Two labels a row
[ -1  11 -15   0   5   2   2   8 -24  12  19  11 -15 -20 -21 -14  22  14
  23   8] | <60> + D
[ 11   8  -1  14  20  -5   0  -7   4   3   9   5  -5 -24   0 -12  16  -4
  -2  12] | <50> + E
[ 13  10 -15  30  13  12   4 -17   5  19   9  10 -20 -23  27 -17  31  11
  19  17] | <60> + Y
[ 14   3  -3   4  17 -12  -1  -3  -5   9  10   8 -11 -21  16  -1  57  30
 -11   8] | <50> + E
[  1  15  -3 -15  42 -29   2 -12 -36  -9  15   5  -6   5 -84 -24   3  -1
  41   3] | <60> + E
[ 37  10 -20   9 -14  36   1   2  10  35  -2  11 -29 -40  67  -9  42  30
 -19  19] | <60> + D
[ 14   7  -9   8 -32 -15 -18  -9 -17  -1  16   7 -25 -21  11 -22  31  -4
  -3  10] | <60> + D
[ 11   3 -16  -2 -11  -8  -8   8 -17   6   4   1 -16 -13  12  -3  41  22
   8   0] | <60> + T
[  9   5  -9   8  -3  13  -1   1  -9  22  16  13 -19 -26  -4  -9  17  10
  18  16] | <60> + D
[ 19   5 -13  10  23 -14  -3  -8 -10  10  17   5 -14 -24   1 -15  41   1
   4   8] | <50> + E
[ 23   6  -8  14   5  23   1   0   4  26   9  10  -4 -39  39 -10  39  15
   1  16] | <60> + E
[  6  10  -7   0  13 -10  -5 -20  -4  -1   8  10  -7  -6 -11 -15  20  10
   3  10] | <60> + E
[ 15  -2 -12   5 -28  23   1   4 -14  15   8   9  -8 -22  27 -17  17  16
   8  10] | <60> + D
[ 27   2   0  35  -4  25 -10 -25  22  28   5   7 -24 -40  65 -17  34   8
 -12  17] | <50> + D
[  5   5   3  17  -3  21  -4   0   0  10 -10   8 -19 -16  11  -6  18  26
   8   7] | <60> + E
[ 17   5 -11   9   6 -12 -13  -9 -16  13  21   9 -14 -39   2 -15  43  17
   0  11] | <50> + D
[  8  -9  -4  24   1   5   0 -12   5   8   8   2 -14 -17  22  -9  19  -6
   7   6] | <50> + E
[ 20  26  -9   3  17  11  -5  14 -15   2 -31  18  -8 -42 -11 -10  32  30
  -2  15] | <60> + E
[ 16  16  -3  19   3  15  -2  -4  16  25  11  16 -10 -37  21  -4  26   8
   8  20] | <60> + E
[  8  -3   2  21 -19  -2 -11 -12   8   4   8   9 -27 -13  27 -10  22  -2
  -4   7] | <50> + D
[ 24  -2   4  16 -16 -11  -4 -18  10  18  20   3 -16 -16  39 -11  45 -20
   0  16] | <50> + D
[ 12   9 -19 -10  36 -26   7 -30 -20   5  16   9  -6  -3 -23 -24  24  -7
  -7   8] | <50> + E
[ 57  -9 -12  55 -49  60  -4 -17  50  59   2   4 -29 -51  86   5  76  16
 -29  26] | <60> + E
[ 24  12  -9  10 -15  24   2  -2  17  25  14   9  -3 -33  53 -12  19   0
   2  18] | <60> + Y
[ -7  -4   8   0   2  -6   0  -3  -4   6  11  -3 -15  -5 -11  -3  11 -10
   4   3] | <50> + Y
[ -1   7  -6   2   0 -21   0  16 -16   3  20   0 -12 -25 -38  -9  31  -1
  20   9] | <50> + T
[  8  17  -6 -15  10   7   7  17 -15  14  17   5 -16 -24 -22 -13  13  12
   2  15] | <60> + Y
[ 16  20 -15 -16  14 -23   1 -23 -16  10  24   8  -7 -16   0 -14  38  -6
  -7  14] | <50> + E
[ -8   5   2   5  11 -27  -4 -14 -11  -9  15  11  -4  -9 -19 -14  18 -10
   8   2] | <50> + Y
[ 10  11 -18 -10  46 -16   8 -12 -14  11  18  11 -21 -10 -47 -19  25   2
  14  12] | <50> + E
[  7  15  -1  -9  11  -8   1  -3 -14   0  15  10  -1 -20 -30 -19  -1 -12
  -6   7] | <50> + D
[ -8   0 -10  14  18  -1   3  -9 -17  19  29   5 -25 -10 -19 -26  13 -12
  26   4] | <50> + Y
[  3   0 -11  -4  24 -13  -3   0 -36   7  13  12 -21 -27 -29 -14  35  12
   7   0] | <50> + T
[  7  -6 -11  -8  14   5   0 -17 -16  28  20   7 -18 -18  21 -15  27  -5
 -14   7] | <50> + D
[  9  16 -27 -33  32 -10  10   4 -46   3  12  16  10  -3 -40 -22   9  16
  13   5] | <60> + T
[  2  19  15  19  17 -12  -8 -11  -3   3  19   9   5 -20 -41 -28  -9 -26
  31  15] | <50> + Y
[ 12  -5  -2  12  15   1  -5  -5 -18   7  17 -35 -25 -28  -4 -16  30  -1
  13  14] | <50> + Y
